Each name stands for a flat space through zero: a line, a plane or more. A row that begins with a name and a colon came from that space; any other row is followed by the name of the space it lies nearest, among the names in its block.
dimo_ketoz: [-140  -53 -412 -110   87  264  211 -335 -130  -92  103   16   60  319
 -115  -81  182 -102 -180  105  127  -85]
kogit_nebek: [ -52 -178  275  189 -144  116 -445  100  304  265  281 -164  118 -114
 -314 -113  -79   37  -45   39 -162   -8]
dimo_ketoz: [ -90 -127 -262   57   66  102    0 -240 -135 -407   88  -15  -49  138
   13   -7  -45   94   -8  409    1    5]
siv_sibe: [ 219 -105  370  152 -152   -2 -449  400  182 -341  -59  -41 -138  -45
  222  131 -146  257  295 -146   81  358]
fus_sorov: [  29   -7   12  -39   46   -5  232  -97  -25   60  141   79  276   40
   49  -13  -16 -176   -4  135  -72   45]
fus_sorov: [-125  -75  -63  202   30  -55  -90    7    4  159   56  111   46 -100
 -166 -136  168  156 -197 -179   33 -142]
siv_sibe: [-446 -154 -333   23  156 -122  -45  -44   56  215   17 -330 -218  -60
 -269  -20  111   13 -113   92   40    4]
dimo_ketoz: [  40  178  151  -87  -51  -61  145  -34   44  221  -65  140  174  -90
    0   -3 -201 -135    4   61 -176 -121]
siv_sibe: [ 113 -220   99 -104  -46  133 -119  275  126 -190  249 -247   91  240
  109  203   42 -219  188   71    1  265]
kogit_nebek: [-245   95   -2 -192  142  -73   70  -14  -18  169 -109 -224 -253 -148
  -92   34   25  -23  -73   22 -123 -114]
kogit_nebek: [-343   18 -303  229  131 -268 -110 -256  -56  284 -232 -301 -510 -366
 -272 -198  174  354 -125 -126  270   23]
dimo_ketoz: [-234 -153 -421   11  100 -196  -28   67  -70  -14  -79 -233 -284   28
  -99   72   73  -32  -11  115   55  -74]
kogit_nebek: [  59 -101   84  120  -56  -42 -286  160   85   52  -18  -82 -158  -99
  -66  -65   14  110   38 -154   19   23]
dimo_ketoz: [  59  -96 -206   98  -57 -252 -472  148  -51  -65 -319 -442 -812 -222
  -97  -11  -50  198  177  -25  103  -74]
dimo_ketoz: [ 262  171  -42   17 -144 -167    2   11  -73  115 -273   85 -163  -90
   55  -21 -119  -31  101 -131   72 -135]
siv_sibe: [-213 -500 -295   14  102  302 -403  -19   26 -417  418 -686 -356  272
 -198   75  307   27   16  324  120  215]
siv_sibe: [ 577  -58   67   75 -228 -112   11  338  -36 -195  -31  387  298  200
  332   90 -173 -232  258 -105   -5   14]
kogit_nebek: [ 266   87  109  -76  -92  -20  269  -10  -31   39   90  296  438   97
  149   37 -206 -311   71  178 -195  -97]
siv_sibe: [ 163    1   41   18  -71  -78 -149   62  -39   46  -25 -228 -252 -111
  -30   26   62  -15   67  -47   31  -70]
siv_sibe: [ 111   43  492   42 -130  177 -392  134  264  -62  -47 -186 -168 -118
   59    3  -94  269  202 -237  134  422]
siv_sibe: [ 294  293  232  -32 -176 -283   79  -28  -32  384 -161    0  -23 -330
  -18    8 -272 -196   98  102 -222 -300]
fus_sorov: [ 393   55    8 -175 -169   60   80   24  -58 -109   13  -26   57  194
  148  122 -163 -338  203  174  -65  -59]
siv_sibe: [-394 -251  255  178  225  236 -386   78  175 -285  142  -92 -146 -101
  -45 -141  211  567 -109 -208   96  417]
siv_sibe: [ -43  257  277 -260    6   97  168   32   99   98 -111 -152  -28   -8
  126  175   26  -38   85 -202  113  252]
fus_sorov: [ 277 -218  -73  107  -60   19 -293  -25  -61 -379   24 -244 -315   36
  108  -46  -78   73  263  208  101  226]
dimo_ketoz: [ 147  222   89   -1 -148  -64   86  -28 -111 -165  -77  274  145  -30
   88  151 -261  -24   -5  298 -229 -368]
fus_sorov: [  34 -139 -281  226  172 -466   56  136 -196  -46 -294  333 -149 -212
  162 -208  -61  154   39 -119  -19  -58]
fus_sorov: [ 560  204  432  -18 -296 -242  207  238   37  184   58  529  669  -80
  226  118 -550 -470  191  296 -526 -348]
kogit_nebek: [  -5  -77 -167  116   -8 -149  -92   19  -37   78  -49  -54 -139  -78
  -88  -60   19   24  -11    0   24  -98]
kogit_nebek: [  69  267  -81  -15   11 -359  388  -90 -165  246 -247  310  135 -201
   91   -9 -184 -133  -23   69 -135 -280]
kogit_nebek: [ -89 -136   14  252    6 -163 -431  208   78  -96 -167 -225 -459 -219
  -26  -28   93  410   93 -252  231  227]
kogit_nebek: [   4 -198 -107  349   -9 -296 -446  103  -30 -161 -157 -131 -452 -296
  -52 -119  -99  360  113   78   34   16]
fus_sorov: [ 234   89  454  -45 -204  261 -125   95  164 -109  165  167  330   96
   77   89 -202  -55   73   68 -175   12]
dimo_ketoz: [-387   29  -27   13   82   89  272 -160   74  145  245  350  603   78
 -173   -6 -104  -88 -296  308 -295 -239]
dimo_ketoz: [  37   19   71   85   27  -87  137  -59  -21  138   52  272  276  -95
    6 -128  -73  -37  -73   29 -140  -95]
kogit_nebek: [-131 -283  -28  227   12  -13 -151    9  104 -189  318 -142  188   28
  -43   54  -32   51   65  353   -9  244]
siv_sibe: [ 365   35  -15  106 -121 -197   42  125  -72    8 -167  276   71  -18
  185  -48 -113  -66  147 -160   60  -16]
kogit_nebek: [ 517    7  138   98  -94 -248  156  128 -139 -111  -43  461  314  -56
  322  -62 -276 -186  198  104 -210  -89]
fus_sorov: [  56 -181   25   60  -40  165 -209  145   70 -317  103    7   22  192
   85   50   22   89   85  -18   81  195]
fus_sorov: [-288  -76 -319   47   96   76 -166  -94  -66 -398 -163 -167 -415   97
  -16   57   79  341  -10   69  239  130]
siv_sibe: [-235 -140 -186    0   50   99  -16   26    9 -210  145   33  120  194
  -65  101   -2   -9  -98  244  -94  -91]
fus_sorov: [  34 -176  -79 -118   24  204   42  125   37 -314  140   61  189  361
  158  106    2 -144   94   68   24  207]
fus_sorov: [-192  -67  250  276  -20  -36 -227  107  171   76  151   81  179 -196
 -124  -26   18  276 -113  -53  -48   46]
fus_sorov: [ 254  -35   42    3  -98  120 -298   30  -24 -306 -122 -276 -444   43
  116   26   56  172  216 -130  262  244]
kogit_nebek: [-277   99 -143   82  134  -24  -31 -346  -39  285 -168 -227 -393 -263
 -248 -246  221  304 -178 -225  249   41]
siv_sibe: [ 244 -312  -82  379    8 -405 -226  365  -82 -220  -62  289   -8 -143
  202 -105  -88  143  159  -56  -47   33]
dimo_ketoz: [-268 -441 -149  222   97  291 -379  -19  123 -191  355  -85   35  172
 -250 -194  211  217 -176   38   35  114]
dimo_ketoz: [ -61 -158  -79  120   16   42 -285   79   53  -33  -14 -213 -293  -12
  -92  -70  203  205   -4 -245  224  154]
fus_sorov: [-108   14  -46  -17  112  -43  100    3  -25   23  -80  -11  -68  -27
   56  -16  136   85  -22 -188  141  148]
dimo_ketoz: [-247 -327 -152   71  265    1 -155   52    4  -68  113 -428 -356  -43
  -46 -100  418  196  -10 -234  279  409]
kogit_nebek: [ 285  -50 -197   75 -136 -259  138  149  -77   10  -18  184  218  101
  132   98 -159 -296  152  140  -40 -112]
dimo_ketoz: [ 583  109  223 -127 -231   26  237   39   46  180   33  476  574  163
  198  -90 -414 -505  196   84 -280 -102]
[  86 -110  -92   45   28 -310    2  187   32  361  -95    2  -37 -144
  -35 -133  -59 -190   74 -149  -78  -33]
dimo_ketoz
[-140  -23 -147   50  117 -123   96  -78  -79   28  -32  -59  -89  -86
  -17  -30  108   70  -51    3   76   31]
kogit_nebek
[-200 -226 -181   82  149  -32 -127   82  -11  -79   52 -188 -206    5
  -59  -37  233  136  -49 -107  130  132]
siv_sibe
[ 413 -344  111  311 -185    1 -598  418  108 -467   -9  -78 -254   88
  226   11   11  263  353 -261  292  442]
kogit_nebek
[  82 -162  -40  262  -39   18 -159  -27  -94 -401  146  245  139   35
   51  -36  -75  190  -28  275  -94 -112]
dimo_ketoz
[ -76  113  231   32   -2   78 -112   24   99  158  -60 -101 -131 -140
  -57  -32  200  233  -70 -395  197  147]
dimo_ketoz
[ 394 -217  154  279 -105 -228 -257  303   56 -148  -36  198   58  -97
  231 -104 -189   66  287  -98    6  248]
siv_sibe
[-368   93   79 -194  161  267   27 -106   85   77   -1 -286 -203   24
 -114   27  307  176 -161 -281  199  201]
kogit_nebek
[ 218   -3  166  -21  -40  116   60  -68   23   68  105  199  257   42
   43 -151  -81 -125   13  -17 -110    7]
dimo_ketoz
[-200  366  -95 -128   65  -68  483 -475 -106  415 -111  158  190 -158
 -155 -101 -102 -121 -220  179 -115 -292]
kogit_nebek
[ -35  250  448 -278    2  287  167 -122   78  110  163  -61  210  -18
   -9   93   10 -106  -94   43 -185  -36]
siv_sibe
[ 274 -192  -26  127   10 -147 -157  256    1  -52 -115 -103 -240  -15
  200  -80  190   77  230 -456  342  412]
siv_sibe

Rows lie near named flat spaces through zero. A row that begins with a name and a colon came from that space; any other row is followed by the name of its block's space that it lies nearest.
vezukkovi: [-194 -110  125   78   71 -243   -2  131  424 -587   -2 -157  -63  157
  184  251  -16 -315  230   88  -37  107]
gepitrebet: [-104 -399  170  175  123 -121   74  -78  316 -294  -85 -181 -287  -17
  -36  -39 -259 -178  -25   99  -90  247]
movabol: [-206 -325  397  396   67  -79 -111 -360   56 -290   72 -113   85 -124
  340 -285 -305  103  -39   83  345  -18]
gepitrebet: [ 183  314 -123 -205  -79 -200  -11  312  326 -231  -96   76  109  -20
    2  400  220 -473   57 -150 -139  -56]
zuvrivi: [ 224  255  139  120  -90  -94  -88 -137  -53  -75 -110  304  481 -235
  -41 -105  -24 -190 -240 -184  335 -223]
zuvrivi: [ 112  101  231  172 -143 -299  -25  -67  363 -377  -62  203  109 -185
  135 -208  -60 -578   76 -125  226  -42]
vezukkovi: [ -95 -137   88   17   -6  -52  -18 -220    5  -10  107 -158   50   56
  182  -79  -43  133  -15  133   -2   12]
vezukkovi: [ 160   71  142  -42  -96  -36   89 -208   68 -345  -29 -139   36   19
   54   88 -577  256  -36  -75  -15   92]
farunesul: [ -85 -398  129  266  191 -182    4 -114  295 -260  -23 -294  -94   -4
  163 -100 -105 -238  -71   78  -20  143]
vezukkovi: [  -6  134 -207   43  156 -370 -114  684  354 -674 -411  -61 -155  -12
 -231  759  -17 -494 -186 -152 -207  136]
movabol: [   7   -5  123  118  -76 -188   -3 -308 -153 -153  -99   92  252   -9
 -147 -171 -295  159 -340   44  151    7]
kazemas: [-228  -29  468    3 -158    6 -181 -329   44 -465  134  -32   90  -95
  396  203 -424  373  209  204  308  -50]
gepitrebet: [ 330  546 -171 -377 -335 -102  128   13   70   38   81   10  112  105
  101   20  -10  -46  146 -149 -253  -62]
movabol: [  55  -45  167   49  -26  109   12 -114   53  -43   46   81  -21 -115
   69  -94 -156    2  127  -56  168  -16]
kazemas: [ -21  -74  267  165   14 -249 -133   16  468 -675   10   -9   19  -97
  332  148 -107 -525  335    9  305   16]
movabol: [ -56   33  370  -27 -187   -4  -54 -328    3 -154   88  274  281 -174
  147   48 -242  203  -57  -57  347 -157]
gepitrebet: [ 134  208  -29  -82 -153  -34  -25   -4  -22  179  -12  131   60 -134
   10 -100  107 -112  -59  -75  -20  -92]
gepitrebet: [  82   22   24 -113  -71  110   62 -207  -39  204  137  -92   49   34
  115 -153    4  141   81   60  -71  -21]
kazemas: [ 123   77 -221 -189 -139  126  139 -159 -423  598  102  215   49   40
 -211 -263    3  413 -250 -178  -18  -76]
movabol: [ 138   48   27  137   32  -32  112   94  -51 -171 -318  163   10 -132
 -423   91 -446  108 -456 -285  -20   75]
vezukkovi: [-147 -208 -155  130  170    5 -179   48 -293  213  -32  -10  -34  -18
  -92  -39  214   67 -151  151  133  -11]
kazemas: [ -90   50 -149  -16   18  -10   21  229   57   -6    4 -154 -270  153
   17  -40  157 -115  235  115 -236  106]
movabol: [  22   47 -296  -81  104    2  107  313  -67   81 -131    2 -115  160
 -328  181  104   -7 -126  -94 -240   87]
zuvrivi: [  30   46 -222 -243  -84   44  309   20   80  382  192 -123 -123  288
   18 -189  220   68   85  -99 -437   49]
gepitrebet: [  40 -282   69  164  158  -27 -102 -208  -43  -93  -57 -373  -20 -112
  146   54 -340  234 -277   77   -4   89]
zuvrivi: [ 108  322  246   37  -92   -7 -186  188  180 -526 -222   21   33 -295
  106  438 -353  -61   36  -83   85  -52]
zuvrivi: [ 136   76   99  -79 -132 -379  123  -86  584 -553   62 -174   29  152
  262   14  -94 -538  284   12 -130  120]
gepitrebet: [ -81  165    7 -383 -226  215  154 -253 -230  431  309  322  256  219
  -50 -106  282  339  205   74   54 -167]
zuvrivi: [  59   43    6   98   78  -43 -137  130  -31 -283 -130  111   73 -101
  -74  217 -119 -105  -10  -67  257  -26]
vezukkovi: [ 116  345   -3 -147  -93 -140   75   59  167 -226  -26   51  404  115
   23  253   86 -123  -68 -133  -91 -130]
zuvrivi: [  19 -231  102  115   55 -129  108 -141   62 -418  -73  -39  -69   51
  -92   95 -606  200 -165 -161  133  164]
farunesul: [-120   -2   -5  -35   13  273  -59    4 -332  304   67  124   -9  -41
  -46   17   47  404   -5   10  113 -100]
farunesul: [-122  -94   36 -146 -152  188  -64 -321 -352  307  250 -268 -239   14
  329 -122 -312  775   60  165  -64   27]
zuvrivi: [  29  -25  118   75   32 -270  -21   85  424 -650 -124 -129  -65   34
   57  215 -190 -431  171   74   -7  156]
farunesul: [  86   60  -80   58  -37   96  -52 -226 -332  520   87  -83  174  -81
  115 -402  154  231 -223   27  -15 -144]
zuvrivi: [  -8  200   -8 -148  -38  351 -135  244 -222  126  -37  194 -173 -152
 -110  278    9  222  241   25   97  -64]
kazemas: [ -58  210 -161 -169 -135  139  -48  -55 -216  665  269   74  128   89
  183 -402  730  -75  259  206  -77 -210]
farunesul: [ -91 -336  132   69   75    7  -15 -230   46 -106  148  -96  -73   17
  189  -43 -183  113  110   58  203   61]
kazemas: [ -65   29   50    2   25  249  -82  -97 -333  163   20   -3   81  -29
  -31   24  -98  453  -45   99   95  -70]
kazemas: [-114 -331  171  293  235   77 -132  -72  -63 -226 -121 -270  -96 -142
   68  133 -396  288 -212   63  108   91]
gepitrebet: [ -55  -73   64  -72  -45   72  -24    5  -64  110    2  210  -57 -147
  -68  150  -63  152 -113 -111  114  -47]
movabol: [ 133  196  137   44  -99 -143  130   12  347 -533  -31  -38    6  110
   81  -58 -267 -300  308  -67  -14   91]
farunesul: [  34    6   89   57 -105  -12 -156 -182 -214  122  -64   -7  -39 -252
   49 -106 -230  239 -245   52   82  -24]
farunesul: [-123 -363   71  153  170   -1    0 -107  -18 -153  -60 -159 -163   30
  -93   20 -271  156 -106  122   34  173]
farunesul: [  38   69    9   85  -72 -140  -56 -116   49  183   53   20  157  -67
  151 -358  328 -324  -17   71   18 -104]
kazemas: [ -13 -253  -21  199  183 -169  -32  179  295 -388  -77 -259 -282   -8
  138  124 -174 -280   78  -62  -20  172]
movabol: [-176 -170   68   84   74 -199   -6  248  410 -342  -67  -81 -245  -11
   95  228   55 -362   78  -22 -117  111]
farunesul: [ 214   84   61   99   21  -61  -46 -109  -80 -186 -193  114  257 -140
 -209   37 -262  -33 -267  -76  193  -23]
movabol: [-136 -256 -138  152  185  123   32   18 -175  156   52 -231 -263  176
  -34 -252   21  159  114  158  -79  143]
movabol: [  86 -106  279   34  -28 -120   22 -325  206 -417   20   96  252  -23
   32   26 -285 -139   58   36  297   20]
gepitrebet: [ -11  125   -7 -151 -141  140   23    0 -192   84   54  310  -84   24
 -176  -33  -53  151  213    7  164  -11]
kazemas: [ -23  309 -137  -57  -92  177 -137  199 -338  478   -5  193   67 -148
  -14  -48  358  149  -86  -62   -7 -227]
movabol: [ 131   11  -46  -16  -10  -75   -8    2   76   77   -3  181  102  -82
  -58  -72  189 -329   -3  -80  129  -58]
vezukkovi: [-178  -79  114  -81  -54  159   -3  -37   32   58  157 -122 -239   30
  217   11  -29  224  272  135  -88   38]
movabol: [  94  -84   30   43   -8  -43  -50 -205  -35  124   49  157  142  -80
  -30 -259  152 -241   30   80  242  -48]
farunesul: [ 126  188   52  -84 -108   -8  -65 -111 -104 -108  -31   68  178  -64
   -4  106 -189  136  -48   -5  118  -60]
gepitrebet: [-109 -259  -23  218  232   71 -120  181 -123   13 -101  117  -63 -156
 -105  164   -6   37 -193 -154  256  -35]
vezukkovi: [-165  -91  316  259   28 -296  -38   53  456 -700 -144   24    4  -39
   71   86 -149 -462   92   56  119   89]
vezukkovi: [ -17   88   83  140   41  142  -56  105 -195 -132 -151  225   35 -104
 -221   67 -215  158  -51  -90  232  -37]
farunesul: [  -1 -146  148  192  132  -79    9  -88  175 -276  -33    8  194    6
   13  -33  -30 -237   -2   -5  188   -4]
vezukkovi: [  -8   84  122  -27 -130  208  -17 -143 -225   25   59   18 -147  -48
   47 -117 -355  427  158   49   92   22]
vezukkovi: [-115 -353  336  317   62  -51   58 -344  110 -146  -15  -67    2 -108
   71 -324 -338   70 -192   17  133   75]
kazemas: [-146  159  241   92  -77 -101 -136   -7  -21 -405 -126  138  218  -89
   11  245 -219  137 -130   19  188  -87]
vezukkovi: [-146 -411  171  206   46  142  -46 -444 -254  202  154 -170 -205  -40
  146 -493 -274  386   43  250  181  107]
zuvrivi: [ -48  -97 -151  -84   43  187  -44  -55 -226  407  152 -300 -181   52
  185  -87  100  351   45  141 -190   15]
zuvrivi: [ -71 -133 -356   16  203  116  -32   41 -383  532   21 -288  -29  179
 -114 -158  349  247 -206  206 -256   26]
kazemas: [ 113  -36  153   17  -97 -287  -84 -164  349 -153    5   32  129 -192
  203  -70  122 -526  -17   37   92  -37]
gepitrebet: [-149 -177  210  109  -13   37  189 -325  183   -2  197 -379  -66  209
  305 -424  -98  146  176  192 -255  105]
zuvrivi: [  -8   21 -171  -96  117  211   42  186 -233  195  -15  162   71   75
 -245  236  101  234  -77 -141   50  -69]
farunesul: [ -21 -143  130  193   72 -196   20    9  327 -334  -98 -156  -70  -35
   80  -35 -112 -314  -34    8  -66  109]
gepitrebet: [  52  319 -215 -276 -198  133  112   96 -284  464   75  230   36   73
 -147  -38  172  294  -74 -169 -155 -126]
kazemas: [  30   25  143  116 -147 -146  -44  -11  187   65  -12  241  -61 -278
  116 -270  112 -392  -24 -146  132  -83]
vezukkovi: [  58 -128 -276  -52   88  -45    6 -109 -206  336   87 -253   29  139
   35 -129  147  151 -184   73 -150   25]
movabol: [  48  -72  131   78   27  140    8 -235 -162   -5   27  -61  105  -48
   42  -66 -328  361 -101  -34  138  -18]
zuvrivi: [  94  -37   -8  188   44  -94  -87   64  127 -103  -58 -276 -201 -140
  239 -125 -128 -165    6  -40  -75   64]
gepitrebet: [ -51 -199  107  379  141 -276 -130 -149   45 -366 -110 -175  127  -35
  110 -181 -182 -167 -192   84  202   50]
farunesul: [ 113  288   88 -186 -141  -76  -26 -133  101 -157  177  258  539   70
  188  133  235 -202  215  -69  304 -254]
zuvrivi: [ 199  124 -297   34   76 -101   17  223   13   77  -13  -34   39   67
   10  -77  227 -311   25 -192  -25  -41]
farunesul: [  74  -25  236  178  -34 -195   26 -214  227 -440  -78 -113  102  -39
  102 -116 -363 -137  -46   12   68   76]
movabol: [ 110  260 -271 -129 -121  -71  165  260   12   66  -53   -8 -239  163
 -151  -86   11  -74   75 -139 -323   99]
kazemas: [  90   68  102 -173 -191   -2 -129 -408 -104  103  296   93  249  -20
  332 -185   99   23  306  174  346 -150]
gepitrebet: [ -81  182  105 -223 -226  355    1 -203 -321  623  225  230   96  -94
   88 -206  223  444   80   60   20 -220]
kazemas: [ 132  -80   31  170  262   70  -47  166   68 -290 -218   -2  154 -120
 -180  344 -174  -99 -182 -165  158   -3]
vezukkovi: [  74  128   31 -118  -24   45   29   53  169 -182  -36 -253  -77   52
   75  198 -122   19  140  106 -264   88]
[  70  119   -7   87   16   36  -31  -45  -89   43  -38   12  146   13
  -58 -210  114 -113   51  106   49  -40]
farunesul
[  45   81  -26   26   49 -209 -112  349  293 -376 -240   10  -89 -146
  -72  415   17 -419  -77  -75  -71   51]
gepitrebet
[ -82 -228   10   92   18 -144  166 -348  -54  123  138  -52  193  209
   16 -379   -2  115 -202   10   12   14]
gepitrebet
[  77 -132 -263 -102   70   20    2  -53 -171  413  168  -82   35   64
  100  -73  240   86  -84  -78    1  -64]
movabol
[  46  171 -175   10   -2  -89  146  155  105  -17   -1  -66   -6  243
  -64 -213  223 -280  169    3 -219   48]
gepitrebet
[ -14  -24  134  -58  -24  -42   43  -18  265 -294   74  -53   -5   44
  174  177 -113  -84  201  -31   21   25]
gepitrebet
[  64   62 -109 -103   84  -12  -31  156   -2    7 -142   54  151  -24
 -222  343  139  -76 -215  -19  -78  -30]
movabol
[ 101  284  -39 -201 -256 -196   79  -34  111  -68   16    1   18   64
   58  -12  -58  -49    0  -36 -212   11]
farunesul
[-242    1 -225 -100  100  387   38  271 -275  518  147 -173 -299  194
   27  -23  357  394  228  119 -314   -9]
farunesul
[-168 -103 -211   -3  119  -20   11  201   23   79   77  -92 -183  248
  -25  -76  396 -220  281  190 -120   84]
movabol
[  71  454 -351 -318 -119   97   78  404 -101  182  -38 -135 -190  204
  -99  228  178  147  138  -10 -505   28]
zuvrivi
[  63   75  -86  -73  -35  -81  -87   99   84   19  -16 -134  -91  -67
  129  103   98 -136   19   38 -135    8]
farunesul
[   0  -26  -20   70  114  -68  104  258  295 -267 -154 -181 -158   53
  -68  199  -85 -189  -39  -93 -277  131]
zuvrivi
